Moves between units:
gb u zm
gb a hb
gb e jh
gb h gq
pq u fm
pq a hl
pq e pm
pq h mr
nc u pc
nc a hp
nc e hh
nc h jt
qs u mt
qs a ml
qs e hs
qs h qt
sn u lz
sn a sm
sn e tl
sn h rn
jg u dl
jg a nm
jg e hd
jg h qn
tp u cg
tp a lb
tp e nm
tp h nt
dp u jc
dp a qp
dp e sz
dp h lt
tm u bz
tm a pg
tm e hz
tm h fs
ch u lf
ch a sl
ch e lh
ch h lq
hh u jt
hh a cg
hh e dl
hh h nc
jt u cq
jt a fr
jt e nc
jt h pc
lj u dp
lj a lz
lj e rl
lj h sz
tl u rn
tl a jq
tl e rm
tl h sn
qg u mh
qg a gb
qg e mt
qg h lp
pg u pm
pg a bc
pg e pn
pg h cp
zm u qs
zm a zz
zm e gq
zm h hs
zj u sm
zj a cc
zj e lf
zj h jq
pp u rr
pp a mt
pp e gp
pp h cz
gm u dz
gm a hn
gm e jc
gm h sq
sm u fj
sm a gz
sm e jq
sm h lm
lm u zh
lm a lh
lm e sm
lm h fj
dq u nl
dq a fm
dq e jj
dq h rg
hz u fs
hz a pn
hz e fm
hz h tm
fg u lh
fg a qz
fg e cc
fg h gz
rl u sz
rl a rn
rl e hn
rl h lj
bc u hg
bc a qn
bc e cq
bc h rh
pm u mr
pm a hg
pm e cp
pm h pq
hj u rp
hj a zh
hj e lz
hj h qp
ng u dq
ng a pq
ng e bz
ng h jj
dz u ct
dz a lj
dz e sq
dz h lb
lp u mf
lp a gq
lp e qg
lp h mh
fm u tm
fm a mb
fm e mr
fm h hz
lg u fp
lg a fs
lg e nl
lg h hb
rp u hn
rp a rm
rp e qp
rp h qq
fp u tj
fp a ng
fp e hb
fp h zz
gz u ch
gz a cn
gz e fg
gz h lh
hg u rf
hg a hh
hg e rh
hg h hl
qr u pp
qr a qs
qr e mf
qr h gp
rr u pj
rr a lp
rr e cz
rr h fh
qt u qg
qt a pr
qt e qs
qt h mt
jh u gq
jh a lg
jh e pr
jh h gb
cp u pq
cp a rh
cp e pg
cp h pm
nm u nt
nm a dz
nm e zp
nm h tp
jc u sq
jc a qq
jc e lt
jc h gm
hd u qn
hd a zp
hd e fr
hd h jg
mg u fg
mg a pz
mg e sf
mg h cc
qn u hh
qn a tp
qn e jg
qn h dl
nl u hb
nl a tm
nl e rg
nl h lg
sq u lb
sq a rl
sq e gm
sq h dz
bz u jj
bz a pm
bz e fs
bz h ng
fs u ng
fs a cp
fs e tm
fs h bz
gh u jn
gh a qr
gh e pj
gh h pz
mq u sf
mq a fh
mq e cn
mq h sl
hl u mb
hl a nc
hl e hg
hl h rf
cz u fh
cz a qg
cz e pp
cz h rr
hn u lj
hn a sn
hn e qq
hn h rl
ct u cr
ct a dp
ct e lb
ct h tc
lq u zj
lq a sf
lq e ch
lq h lf
qq u rl
qq a tl
qq e rp
qq h hn
pz u qz
pz a gp
pz e gh
pz h jn
lh u lq
lh a mq
lh e gz
lh h ch
pc u bc
pc a hd
pc e jt
pc h cq
jn u cn
jn a pp
jn e pz
jn h qz
rh u hl
rh a dl
rh e bc
rh h hg
tc u fc
tc a lt
tc e ct
tc h cr
sf u cc
sf a gh
sf e sl
sf h mg
cn u sl
cn a rr
cn e qz
cn h mq
zz u ml
zz a jj
zz e fp
zz h tj
jq u lm
jq a fg
jq e zj
jq h sm
fh u gh
fh a mh
fh e rr
fh h pj
nt u hp
nt a ct
nt e tp
nt h cg
hp u hd
hp a cr
hp e cg
hp h fr
lz u qp
lz a fj
lz e rn
lz h hj
rf u pn
rf a jt
rf e hl
rf h mb
cc u gz
cc a jn
cc e mg
cc h fg
pn u cp
pn a cq
pn e mb
pn h pg
cg u fr
cg a tc
cg e nt
cg h hp
jj u rg
jj a mr
jj e ng
jj h dq
gp u cz
gp a qt
gp e qr
gp h pp
rn u hj
rn a lm
rn e sn
rn h lz
lf u jq
lf a mg
lf e lq
lf h zj
pj u pz
pj a mf
pj e fh
pj h gh
qz u mq
qz a cz
qz e jn
qz h cn
qp u qq
qp a dr
qp e hj
qp h rp
lb u tc
lb a sz
lb e dz
lb h ct
sl u mg
sl a pj
sl e mq
sl h sf
pr u gb
pr a nl
pr e ml
pr h jh
fj u dr
fj a ch
fj e lm
fj h zh
dl u nc
dl a nt
dl e qn
dl h hh
sz u lt
sz a hj
sz e lj
sz h dp
dr u tl
dr a lf
dr e zh
dr h rm
mt u lp
mt a jh
mt e qt
mt h qg
cq u rh
cq a jg
cq e pc
cq h bc
rm u sn
rm a zj
rm e dr
rm h tl
mb u pg
mb a pc
mb e rf
mb h pn
fc u nm
fc a gm
fc e cr
fc h zp
tj u pr
tj a dq
tj e zz
tj h ml
gq u hs
gq a fp
gq e gb
gq h zm
rg u lg
rg a hz
rg e dq
rg h nl
zp u tp
zp a sq
zp e fc
zp h nm
cr u zp
cr a jc
cr e tc
cr h fc
zh u rm
zh a lq
zh e fj
zh h dr
ml u jh
ml a rg
ml e tj
ml h pr
mr u hz
mr a rf
mr e pq
mr h fm
mh u qr
mh a zm
mh e lp
mh h mf
hs u qt
hs a tj
hs e zm
hs h qs
mf u gp
mf a hs
mf e mh
mf h qr
hb u zz
hb a bz
hb e lg
hb h fp
lt u gm
lt a rp
lt e dp
lt h jc
fr u jg
fr a fc
fr e hp
fr h hd

The rows follow the links: the fewer symbols apart two units are, the more alike their rows tend to be.

Each row is also shifted at random along 11 hidden directions that mean nothing.

Known rows, each with its unit:
[  25   22  -11    5   20   39  -20  -14   46   59  -49  -34   29    2   37   -7   64   14  -75  -93  -92  -66  -47   23    7   66   47  -64   43   51  -71  -72  -10   39   64   45   -1   58  -51   60  -93  -78  -55    9   -4   61   -6  -25]: lf
[ -15  124    5   -5   49  -69   51   58   10   25   94  -45   69   11    7  -49 -125  -39  -82  131   31   -2  143  -19 -112  147   -7  114 -212    0   -8   94   81   56 -123  -70   72  -93  178  -79  117   60  102    8   41  -36   -1   26]: nl
[-177  -16    9    1   53   64  -33   -2   13   63  -87   87   39  -49   73    6  -16   77 -135 -143  -32  -43  -78   23  -32 -126   63 -176   10   38   27  -97  -19   93   57   51  -10   76  -83   57  -84 -112  -46   15  -11   51  -86   -1]: sm
[ 174  142   -9  -18   65   20   21  -10  -12    6   19  125   74  -91  -16   24  -31   16 -124 -116    8   -6    0  -10  -79   29  -57 -101   37  -24  171  -83   97  169  -28  -15   38  -17  -25  -11   20   45  -14   77    8  -41   -5   38]: gb
[ 129   39  -65  -48  -30   52   23   59   -6 -103  294   48   48    3    1  -91  -52   51   50  200   91   31   98    6  -46  132    9  112  -40  -33  238   43   69  -85  -85  -35   58  -64   17 -158   70   85   64   11   47  -26   79  -16]: zz
[ 131   84  -27  -35  114   46   13   11   17  -47   92  -38   64   -7   70  -46 -119    6  -13  -64   13    3   75  -10 -136 -120  -14  -18   38  -34  -18  -18   68  155  -64   -6   68  -68  -29  -39   73   39  -25   52   16    1   -4   38]: qg
[ 130  -13  -15    2  133   70    9   14  -14   51  113   86    9  -84  -48  117   24  -25  -86  -62   18  -50  121  -17  -19  -53 -182  -51   63   25  126  -71   61  149   21    6    9   -8 -111 -106  -77   16  -68  123    4   -9   40  -14]: mf
[ 107  161   -5  -14 -194  -42   22  -97   -5  -41  -62 -144   30  -50  110  -64  -54  -46  -13  -35  -36  110  147  -15 -122 -125   -8  -66  231  -83 -193    3  -16   83    7    0  -25   52  122   59   47   54  113  -77  -56  -28  -71   62]: qn
[ 144  135  -45  -13   10   -5   12  -30    1   -9  -60  112   58  -34   35   64   28  -30  -82 -136    2   23   56    4  -84 -151  -93 -102   73  -70   43  -65   92  136  -42  -20   45  -21  -26   -1   38   39   -6   59   15  -27  -21   34]: gq
[ 106   46 -101   -2  -28   36  -26   73   86   54  -61  141  103  108   86  -72   51   32  -31   76   68   -8 -127  100  -35   82  178   62   42  -59   72  -32   32 -210  -78  -10   65    0   33    3   49  -27   66  -69   57   66   10  -44]: jn
[  81  -15  -17  -25 -115   29   -7  -42  -72 -119  -45   84   20  -97   40  -66  -37  133  -12   15   64  101  -89  -33  -11 -101   83 -206   88  -75  169   10   19    2  -17  -12  -15    7  -46   85   58   54   23    4  -12  -62  -43   77]: rf
[ -59  -85   -7  -21  -35   24    5   31  -62  -83  169   16  -23  -24  -42  -52  -23   70   64  185  108   38   29  -29   35   88   18   30   30  -22  172   60   28  -87  -44  -56    0  -37  -23  -69   31   75   20   29   15  -56   70    3]: mr
[ -36   10   -6  -14  -68   40  -36  -12   30   86  115   62  -40   11  -23  -23   97   33   23  -12  -14  -34   54   70   52    5   38   71  142   21   71  -90  -56  -73   94   55  -48  110  -26  -77 -134  -41   15  -45  -27   45   10  -86]: rn
[-116  -55  -16   11  126   62  -16   73   49   65  -14  -52   70   48   66  -59  -45   31  -69   41   15  -75  -95   24  -38  139  123   12   19   42  -66  -14   15  -35  -35  -13   45  -11  -27   31  -13  -64  -34   15   29   62   24  -20]: mq
[-148   14   -8  -28  -13  -21   -4   -3  -52  -24  135  111  -44   -9  -84   38  117   48  -11   16   13  -28  101  -12   64   18  -66  -13  -67   -1  180   -5   82   40   -7  -56   11  -17  -65  -78  -41   39  -47   99   34  -55   63  -28]: lg
[-119 -215  -63    8   61   54  -32   48  -32  -13    3   23  -15   28   23   50  128   85  -40  114   35  -51   32  -32   79  -67   -1 -131  -76   15   17   70   62  -40  -29  -49   26  -47 -161   10  -48  -30 -106  130   63    9   60  -13]: mt
[  38  -33   43    7  -24   53    8    7    3 -107  -63  -24   34  -30   15  -82 -160   14   91    1   40   62 -316   -2   -4  161  109   13   75    9   75  -36  -96 -125   13   47  -25   21    8   89   68  -13   27 -117  -41   14  -20   37]: dz
[-172 -149   57   41    9  -52    6  -14  -74   46  -51 -119  -93  -28  -67   78   33  -45   19   88   41    2  106  -67   73  -18  -97   -8   96    8 -145   83  -18   16   14  -64  -59   -7   -1   19  -38   40  -22   55  -31  -57   40   19]: rh
[  95   27   49    7  217   45   17   31   51   35   20  -80   37    0   -5   -2 -156  -61    3 -127  -35  -62  -89    0  -74   55  -20   79  -16   61  -72  -59  -24  119    6   48   26  -34  -17   -8   12  -34  -63    5  -18   46   -5    5]: gz
[   0  -85   82   73   32  -80   14    4  -24  164 -105  107 -124  -18 -190  198   56 -162   61   -5   72   -4    0   15  127    2 -191  175   64   14   15  -12  -92  -95   62    5 -102   39   69  -72  -59   25   44  -42  -58  -32   16  -48]: zp
[ 175  -57  -44   -9   28   48  -19   22   53   34   76  -47   -2   42   53  -36   -4   24   35   43  -25  -20   87   32  -12 -120   42   44  -49   15  -69   30  -42  -36   21   65    3    2  -13  -53  -32  -37    4  -25    6   69  -20  -37]: jq
[ 150  -97  -17   24  -65   15   10   12   10  -42  -19  104  -28  -24  -16   89   -8  -32   49   58    4   50  -34    7   58 -104  -96   10 -222   27  111   44  -93 -127   40   89  -43   18   17  -59    0  -41   60  -80   -5   32  -59  -16]: sz
[   5   27   93   23  140 -101  -12   48   53  228    8   32  -81   79 -141  -20  -46  -32   53  -22    0  -83    3   71   53   52   95  279 -159   50  -48   19  -79  -37   22   33  -35    1  153  -66  -20  -15   45  -74  -24   23  -34  -71]: rp
[-113   45    3  -42   72   -2    0   -2  -38 -122   84  136  -14   11  -63   15   16   55   44 -110   -2  -16  -85  -15   26  -30  -29  -33 -144   -6  211  -41   80   83  -32  -26   47  -65 -115  -23   40   24 -102   85   40  -45   35    8]: pr
[  49 -196   40   54   31  -33   14   31  -42  112  -19  -64  -78  -59  -34   86  -81  -45   -3  182   89   35  194  -43   19 -177 -104   39  -68   11 -104  147  -82  -30    5    6  -71  -12   95  -73   -4   23   88  -15  -37  -19  -50   16]: nt
[-271 -126   34    9  -44   54  -50   -8  -24   79  -47  -31  -36  -19   46  -69  -14   79   12   29   83   13  -52   29   20  -83  137  -52  339  -20  -60  -50  -85  -81   62    0  -73  108  -46   53  -88  -37    5  -46  -56   18  -21  -14]: gm
[ 295   63  -91  -36  -29   63   -7   -9   41 -104   73  -24   58   45   49  -64   73   29   49  -12  -42   -1  -45   14  -16   82   46  -14   81  -31   33  -33   61  -30  -23    9   60  -35  -85   17   24   28  -51   25   40   26   72   -7]: qr
[  22    3   26  -12   29   16  -16   -3   30   -5   15   70  -39   35  -17   -4  -71  -19  129 -104   18   22  -85   53    1 -166   16  104   30  -13   39  -60  -90  -47   38   75  -28   26   -9  -45   10  -24    8  -89  -36   34  -47  -30]: qp
[ 135   -8   43    5  -12    2   27   -6  -48  -11   49    6  -11  -98  -32   -6 -153  -14   29   63  100   82   37  -29  -47  -45  -53   26  101  -36   84   26  -39   16  -11    2  -42   -4   73  -51   56   80   88  -39  -51  -54  -30   47]: nc
[  -3 -126   18    9   21   62  -24  -10    3   -6   -3  -59  -41  -15    4    2    5   31   48  -27  -33  -20  -75   -5   60  -34   20  -39   44   50  -36  -22  -80  -27   84   65  -47   47  -89   33  -79  -60  -62  -13  -30   46   -6  -17]: hj
[-146 -202  -50   -5   92  134  -26   68    9  -43  147 -131   13   49   61  -41   29   51   29  148   30  -69   -7  -15   31  118   38   -2  109   53  -43   16   14  -84   -3  -25   30  -20 -162  -28  -69  -45 -108   75   38   58  115  -40]: gh
[ 252  199    8  -63  -87  -67  -34 -101  -44   65   20   40  -13  -69  -53 -162  100  198  -75 -121  -61   -6   79    4    4    0  212 -145  154  -73   85  -39  100  192   23  -35  -10   31   13  107  -31  102  -19   77  -17  -87  -15   39]: hz
[-222  -64   14   45   72   16   40   80  -51    2 -121   86  106  -92   38   60 -131  -10 -193  119  130   22 -108  -55  -74  141  -43 -132  -80    6  115   39   64    2 -107  -83   38  -45   39   34   85   -3   54   41   27  -43  -21   74]: jj
[ 213   31    4  -32   24   48  -37  -21   35   52   44   18   -2  -13   16 -110  -41  109   23  -88  -33  -14  -43   48  -14  -91  161  -17   57    1   39  -55  -51   36   60   83  -23   49  -21   19  -43  -23  -10  -40  -30   40  -55  -16]: tl

Start here and follow the symbols in turn, left to right. Where do you end up?
Answer with the unit's name.
[ -59  131   14  -37  -53  -67   -8  -45  -39  -25   -6   41   -5   -2  -29  -79   38   79  -14  -69  -12   12    5   -3   -5   11   96  -51   24  -55   57  -12   75   84  -31  -59   22  -15   21   57   39   60   -9   38    9  -69    0   31]
a a e a e a h u a u: cr
[-118 -107   38   23  -18  -10  -32   17  -21  122 -127   33    0  -60   22  -69  -33  147 -132   71   15  -13  -69    2   34   -4  199 -140 -109   38   14   54  -57  -31   33   20  -51   61   52  100  -49  -69   46  -31  -17   13 -101   19]
e h a h a a u: dr
[ -14   -3 -113  -36 -113   93  -25  -18   19  -92   96  -37   59   22  107  -45  184   85  -61   44  -78  -30   58    1   16   82   35 -151   71   12   23  -35   77  -24   20  -10   45   35 -142   23  -87  -45  -72   73   55   42   71  -29]
h e a u h h: mf
[ 209  -33  -87  -28   -7   58  -26  -21   47  -95    7   -7    5   60   95    6   58   27   72  -76  -71   12   33   17  -12 -278   -7  -73  -72  -24  -65    6   -4   12   12   69   33  -24 -114    3    6  -40  -68   11   29   63  -26   -8]
a u e h h e h a: rr
[ 102  -87  -69  -21   56   64  -35   24    1   26   36  -34   33    6   77  -59   50  122  -69   64   13  -38   89  -11  -23  -95   99 -132   44  -19  -34   42   70   49  -33  -27   40  -33  -97   23  -24    1  -61  100   42   16   22    8]
e h a e a h e: fp
[ -84   44   10   -9   -9   10  -16   27   55  102   91    0    3   42   37  -74  -60    3   14   29   22  -15   77   72  -48  -39   87  141   51    7  -33  -29  -63  -59   21   41  -14   59   89  -88  -34  -37   82  -94  -23   54  -43  -57]
h e u e u a u e u u: hj
[-187   35    7   13   49   22  -10   71   62  194   82   60   36   26   41  -23  -65  -24  -91   61   60  -48  116   83  -77   -4   44  142   39   25   -5  -46  -39  -51    0   20   -5   68  107 -131  -59  -62  105  -70   -9   64  -45  -73]
e h h h h h u: rn
[-162  -88   21   10  -75  -35   10    6  -36   33  102  -64  -73  -13    9   24  -53  -40   46  170   75   56  261  -14  -16 -188  -89   86    3  -16  -81  104  -62  -43   -1  -11  -53   16   97 -125   -3   29  107  -43  -30  -21  -33  -11]
h a h h e h e u u e: cg
[-234 -150   56   36   41  -66   -3   60    2  -33 -190  -58  -27   97   18  -53 -143    3  104   95   51   34 -234   -7   35  -12  158   77 -249   11 -128  135 -100 -179  -61   -5   -3  -60   94  103  133  -47   40 -115    6   18  -65   31]
a a a h h h u h u u: rl
[-142  105  -10  -29   36   66  -24    8   48    5   58  120   44   31   20  -33   17   19   -7 -150  -13  -45 -127   73  -29   49   56   28  128    8  127 -169    8   -1   31   31   25   60  -79  -25  -53  -57  -46  -19    3   47   13  -52]
a u e a a a e: jh
[-168 -168   67   61   46  -41    6   52  -75   82 -126   44  -32  -54 -116   53    5   19  -71  151  105  -17 -144  -49  110  247   22  -26  -30   36   83   69   -3 -100  -22  -79  -43  -15   25   67   -3   20    8   37   -2  -62   42   22]
a u a u h a: nt
[-139 -112 -108    0  -83   42  -52   13   44  -21  -50   -6   -8  143   74   18  261   19   37   55  -41  -50  -22   42  102   -7   54  -33   59   -8 -103   -3   25 -181   12  -19   27   23 -134   40  -81  -74  -83   27   62   72   79  -73]
e a e e e h h u a h: lp
[-104   15   -1   -8 -104  -21   -7   14   43   26   70  -86    3   49   47 -103   -8   35    1  120  -56  -11   55   31    4  102  124   85 -150   51  -67   57  -62 -107   25   36  -11   46  113  -21  -25  -59   83  -97    5   49  -35  -40]
a u e a h e e u a e: lq
[  78   42   47  -21  -83   40   25  -30  -34 -106  131  -88    6  -85  -26 -108 -123   27   73   52   23   62  -83  -29  -18  213   39   37  157    8  110  -27  -48  -22   32   17  -38   33   33    2   19   58   46  -62  -51  -38   26   31]
a u u u a h h u: nt
[ -38  -64  -37  -13 -151   51  -11  -39    3  -91   27  -29   -4  -38   97   -2   36   58  -18   29  -80   41   64  -11   12 -151  -12 -144 -129   35   -5   27  -64  -23   73   82  -33   70  -38    6  -62  -84   18  -43   -3   48  -75   -2]
h u e u a a e: dr
[ -96   78   59    9   12  -54  -26  -22   30  156 -122   19  -34   40   22  -48  -96  -38   49 -119   65   32    5   75  -70 -237  105  111  263  -78 -156  -64  -83    4   13   15  -47   62  112   11   19    5   83 -116  -71   12  -94  -10]
h u e h h h u e: tc
[-261 -129  -37   26   52   94  -25  101   23   92   -5  223   60  -14   39   62   20   52 -145   88   93  -51  -94   52   16   38   22  -56  -85   53  214  -53  -12 -137    0   17    5   59  -59  -69  -78 -117   22   -3   37   67  -23  -59]
a u e u a h: jn
[  31   58   27   24  -14  -86   40  -21  -33  -40 -132   35   -7  -17  -44   92  -37 -108   19  -39   30   63  -22  -35  -17  -41 -126   15  -44  -50  -22   33   21   28  -54  -43    3  -53   74   24  104   64   41  -11   -8  -65  -16   54]
h u e h h u a: pg
